Below is a small trained network, with its code and all its weights. Each question gives an input and a class and asks what happens when units are switched off, that is, made to give their printed mean instead of their output.

import numpy as np


def w(rows, s, z=0):
    codes = np.array(rows[::2]) - 128.0
    scale = np.full(codes.shape[1], s)
    scale[-1] = z or s
    return codes * scale


def norm(h):
    return h / np.sqrt((h * h).mean(-1, keepdims=True) + 1e-5)


def f(y):
    return y / 2 * (1 + np.tanh(0.7978845608 * (y + 0.044715 * y**3)))


def log_softmax(a):
    a = a - a.max(-1, keepdims=True)
    return a - np.log(np.exp(a).sum(-1, keepdims=True))


def net(x, mask):
    res = np.array(x, float).reshape(1, 2) / 4 @ E
    u = 0
    for l in range(3):
        y = f(norm(res) @ A[l][:, :-1].T + A[l][:, -1])
        res = res + np.where(mask[u : u + 4], y, B[l][:, -1]) @ B[l][:, :-1]
        u += 4
    return log_softmax(norm(res)[-1] @ U[:, :-1].T + U[:, -1])


A, B = {}, {}
E = w([
[124,192,128,124,117,255,117,126,171,235,129],'x0',
[131,163,222,130,151,87,158,137,158,104,129],'x1',
],0.0096)
A[0] = w([
[143,94,53,128,125,220,71,109,102,157,112,57],'L0N0',
[105,106,12,98,81,121,43,133,133,164,121,85],'L0N1',
[158,116,170,89,197,20,222,123,123,81,138,113],'L0N2',
[180,145,158,131,139,2,166,157,102,26,132,1],'L0N3',
],0.0054,0.0077)
B[0] = w([
[61,191,155,241,36,154,55,95,82,196,122,190],'L0N0',
[162,144,84,140,95,165,74,134,97,128,192,195],'L0N1',
[122,97,184,156,66,130,75,139,140,128,106,254],'L0N2',
[2,230,119,95,116,69,170,77,140,146,138,219],'L0N3',
],0.0087,0.0062)
A[1] = w([
[135,158,179,124,146,193,144,117,160,187,108,4],'L1N0',
[226,113,150,131,120,187,69,145,134,105,179,4],'L1N1',
[133,161,56,67,170,217,185,129,147,206,139,55],'L1N2',
[162,96,2,115,114,148,102,120,86,146,166,55],'L1N3',
],0.0089,0.0013)
B[1] = w([
[180,70,127,119,203,117,163,184,195,120,158,253],'L1N0',
[120,95,79,132,89,140,192,130,180,83,83,163],'L1N1',
[145,188,169,92,106,199,155,48,123,157,188,241],'L1N2',
[157,121,138,85,166,89,39,80,2,94,44,254],'L1N3',
],0.009,0.0061)
A[2] = w([
[41,151,115,120,143,1,142,47,69,5,114,3],'L2N0',
[151,130,219,137,156,25,113,181,172,72,133,204],'L2N1',
[233,83,116,154,194,143,132,168,121,83,33,75],'L2N2',
[75,118,113,108,77,175,138,59,90,166,181,7],'L2N3',
],0.0077,0.0025)
B[2] = w([
[149,92,142,122,191,119,187,207,235,124,172,247],'L2N0',
[68,95,62,119,46,117,106,110,51,158,127,210],'L2N1',
[124,171,139,148,160,80,127,161,180,70,112,136],'L2N2',
[63,71,155,105,82,2,118,172,154,86,96,149],'L2N3',
],0.0095,0.013)
U = w([
[160,255,82,187,120,153,184,119,184,46,19,75],'0',
[201,107,82,111,245,101,64,128,80,39,76,149],'1',
[123,187,91,179,154,164,172,94,106,81,117,1],'2',
[81,75,138,122,104,57,213,220,217,118,182,139],'3',
[203,167,174,106,189,213,205,109,205,163,196,168],'4',
[139,168,113,222,152,136,170,104,110,107,124,50],'5',
[100,163,110,130,10,181,37,48,18,191,97,168],'6',
],0.012,0.0065)

Each question gives the input, the list of numbers given to net, and the class t.
The units are the neurons (one row each of A and B). Each row of codes is followed by its name. A weight is (code - 128) times the scale printed after its matrix; where a second scale follows, it is the last column's (A, B and U).
mask holds one flag per neuron, layer by layer. A switched-off neuron (its flag False) gives its mean, the last column of its row in B, instead of its output. The means were averaged over made-up inputs and are rounded, as every weight is.
A unit's drop is (log p(t) with every unit on - log p(t) with that unit switched off) / (log p(t) with every unit on - log p(t) with every unit switched off).
The circuit of an input: a set's keep is (log p(t) with only the set's units on - log p(t) with every unit switched off) / (log p(t) with every unit on - log p(t) with every unit switched off). Starting from all 12 units, units are removed one at a time, each time the one whose removal leaves the highest keep (on an exact tie, the one counted first), for as long as the keep stays at least 0.8.
circuit, biggest first: the units of the circuit, biggest drop first
k most important neurons: the k neurons with the biggest drops, biggest first
top k neurons in layer l: the k neurons of layer l with the biggest drops, biggest first
drop when u is switched off: that unit's drop, to one decimal
input [1,7], class 6: circuit, biggest first : L2N0
input [0,8], class 6: circuit, biggest first : L2N1, L2N0
input [2,2], class 4: circuit, biggest first : L0N2, L1N2
input [0,7], class 6: circuit, biggest first : L2N1, L2N0
input [1,1], class 4: circuit, biggest first : L0N2, L0N0, L1N2
input [2,3], class 4: 2 most important neurons : L0N2, L0N0
input [-6,-5], class 1: top 2 neurons in layer 1 : L1N3, L1N1
input [1,0], class 4: 2 most important neurons : L0N1, L0N3
input [3,-1], class 6: 2 most important neurons : L2N0, L0N0
input [0,1], class 6: 3 most important neurons : L0N2, L2N0, L1N3
input [-3,-5], class 1: drop when L0N2 is switched off : 0.0
input [0,0], class 0: drop when L2N0 is switched off : 0.3
input [2,-1], class 6: drop when L2N0 is switched off : 3.2
input [1,8], class 6: circuit, biggest first : L2N0
